Here is a tiny trained network, its code and every weight. The questions are about switching its units off for an input and a target symbol, where a switched-off unit gives its printed mean instead of its output.

import numpy as np


def w(rows, s, z=0):
    codes = np.array(rows[::2]) - 128.0
    scale = np.full(codes.shape[1], s)
    scale[-1] = z or s
    return codes * scale


def norm(h):
    return h / np.sqrt((h * h).mean(-1, keepdims=True) + 1e-5)


def f(y):
    return y / 2 * (1 + np.tanh(0.7978845608 * (y + 0.044715 * y**3)))


def softmax(a):
    e = np.exp(a - a.max(-1, keepdims=True))
    return e / e.sum(-1, keepdims=True)


def log_softmax(a):
    a = a - a.max(-1, keepdims=True)
    return a - np.log(np.exp(a).sum(-1, keepdims=True))


def net(x, mask):
    ids = ['αγδεζηλμξπστφψω'.index(c) for c in x.split()]
    T = len(ids)
    res = E[ids] + P[:T]
    r = norm(res)
    for j in range(3):
        rows = slice(2 * j, 2 * j + 2)
        q, k, v = (r @ M[0][rows].T for M in (Q, K, V))
        z = softmax(np.where(np.tri(T) > 0, q @ k.T / 2**0.5, -1e9)) @ v
        o = O[0][rows]
        res = res + np.where(mask[j], z, o[:, -1]) @ o[:, :-1]
    y = f(norm(res) @ A[0][:, :-1].T + A[0][:, -1])
    res = res + np.where(mask[3:19], y, B[0][:, -1]) @ B[0][:, :-1]
    return log_softmax(norm(res)[-1] @ U[:, :-1].T + U[:, -1])


Q, K, V, O, A, B = {}, {}, {}, {}, {}, {}
E = w([
[144,44,145,139],'α',
[44,104,118,159],'γ',
[127,115,68,164],'δ',
[161,56,235,148],'ε',
[147,153,69,224],'ζ',
[79,234,97,69],'η',
[106,149,119,119],'λ',
[50,191,27,148],'μ',
[160,173,98,7],'ξ',
[59,182,13,154],'π',
[181,89,89,139],'σ',
[165,87,113,162],'τ',
[188,81,113,173],'φ',
[71,171,48,161],'ψ',
[237,58,46,245],'ω',
],0.011)
P = w([
[195,98,130,113],'0',
[34,201,138,245],'1',
[136,66,96,61],'2',
[199,89,111,88],'3',
[121,221,111,219],'4',
[147,39,81,34],'5',
[180,115,99,79],'6',
[130,216,115,200],'7',
],0.011)
Q[0] = w([
[77,65,70,96],'H0',
[144,160,96,47],'H0',
[158,207,120,251],'H1',
[108,176,209,130],'H1',
[202,241,115,165],'H2',
[188,131,175,98],'H2',
],0.019)
K[0] = w([
[166,78,28,122],'H0',
[191,144,109,55],'H0',
[90,253,36,99],'H1',
[76,158,188,92],'H1',
[213,36,42,23],'H2',
[190,49,168,89],'H2',
],0.016)
V[0] = w([
[120,147,223,204],'H0',
[150,214,153,109],'H0',
[165,130,8,177],'H1',
[104,184,131,95],'H1',
[142,52,81,66],'H2',
[92,194,96,168],'H2',
],0.014)
O[0] = w([
[55,165,127,187,13],'H0',
[159,132,129,214,133],'H0',
[160,182,54,192,247],'H1',
[152,44,144,151,121],'H1',
[7,99,92,123,179],'H2',
[202,162,109,101,144],'H2',
],0.011)
A[0] = w([
[80,121,83,130,88],'N0',
[110,105,113,243,1],'N1',
[102,81,190,157,142],'N2',
[117,88,120,139,47],'N3',
[108,118,184,116,83],'N4',
[63,150,169,93,202],'N5',
[130,177,138,61,65],'N6',
[184,87,116,129,130],'N7',
[126,160,170,97,124],'N8',
[103,123,164,158,134],'N9',
[115,168,188,248,38],'N10',
[38,111,120,113,6],'N11',
[135,99,176,72,132],'N12',
[160,182,154,148,157],'N13',
[111,197,128,109,192],'N14',
[115,125,142,171,52],'N15',
],0.017,0.0015)
B[0] = w([
[163,88,145,7,227],'N0',
[5,150,90,185,255],'N1',
[142,54,26,109,144],'N2',
[105,192,116,91,144],'N3',
[159,120,38,146,121],'N4',
[247,128,109,190,142],'N5',
[126,144,7,170,170],'N6',
[82,157,238,161,195],'N7',
[145,168,63,70,123],'N8',
[194,111,104,143,136],'N9',
[74,240,228,249,199],'N10',
[163,213,216,169,214],'N11',
[151,66,94,196,158],'N12',
[41,192,189,94,163],'N13',
[60,76,61,135,157],'N14',
[138,134,108,154,142],'N15',
],0.015,0.0069)
U = w([
[102,75,70,79,60],'α',
[154,126,111,159,17],'γ',
[63,129,128,65,224],'δ',
[118,5,144,120,253],'ε',
[150,126,85,160,11],'ζ',
[133,118,135,136,11],'η',
[150,140,147,128,21],'λ',
[146,131,182,100,116],'μ',
[190,123,165,125,191],'ξ',
[194,65,115,197,190],'π',
[111,121,137,82,61],'σ',
[50,98,60,140,207],'τ',
[107,105,121,77,79],'φ',
[135,114,175,130,69],'ψ',
[103,200,150,204,201],'ω',
],0.014,0.0035)

Each question gives the input, a string of symbols that net reads in full, and the target symbol t.
The units are the heads (2 rows each of Q, K, V and O) and the neurons (one row each of A and B). Each row of codes is followed by its name. A weight is (code - 128) times the scale printed after its matrix; where a second scale follows, it is the last column's (O, A, B and U).
mask holds one flag per unit, heads first, then neurons. A switched-off unit (its flag False) gives its mean, the last column of its rows in O or B, instead of its output. The means were averaged over made-up inputs and are rounded, as every weight is.
A unit's drop is (log p(t) with every unit on - log p(t) with that unit switched off) / (log p(t) with every unit on - log p(t) with every unit switched off).
The circuit of an input: a set's keep is (log p(t) with only the set's units on - log p(t) with every unit switched off) / (log p(t) with every unit on - log p(t) with every unit switched off). Starting from the 12 units with the biggest drops (on a tie, the unit counted first), units are removed one at a time, each time the one whose removal leaves the highest keep (on an exact tie, the one counted first), for as long as the keep stays at least 0.8.
circuit, biggest first: the units of the circuit, biggest drop first
top k neurons: the k neurons with the biggest drops, biggest first
which heads matter: for each layer, one digit per head in row order, 1 if its drop is at least 0.15 and else 0, layers parted by /
drop when u is switched off: that unit's drop, to one decimal
input ξ ω π μ μ, target τ: which heads matter : 001
input α λ ξ σ δ ω, target ξ: circuit, biggest first : (H2)
input π η ξ ξ δ μ, target ξ: which heads matter : 001
input ω τ ξ φ, target δ: circuit, biggest first : (H2, N0, H0)
input ξ γ λ ξ π η ξ, target ε: which heads matter : 111
input ξ π φ ξ ε τ ε, target π: top 2 neurons : (N2, N5)
input ξ ξ ξ η ξ φ, target ξ: which heads matter : 001
input ε ε π ξ φ ψ π ξ, target τ: circuit, biggest first : (H2, N10)
input μ ε η ξ, target π: top 2 neurons : (N12, N5)
input μ α ξ π ξ, target τ: top 2 neurons : (N1, N10)
input ξ α π, target ξ: circuit, biggest first : (H2, N1)
input π ε φ φ, target δ: top 2 neurons : (N0, N10)
input μ ξ μ π α ε λ, target π: top 3 neurons : (N5, N12, N11)
input π λ λ π μ ξ ω μ, target τ: circuit, biggest first : (H2)
input π δ π ω, target τ: top 3 neurons : (N11, N10, N1)
input ξ ξ ψ, target ξ: drop when H2 is switched off : 0.6
input ξ δ η, target ξ: drop when H2 is switched off : 0.8
input ξ γ ξ ξ ξ, target δ: drop when H2 is switched off : 1.3
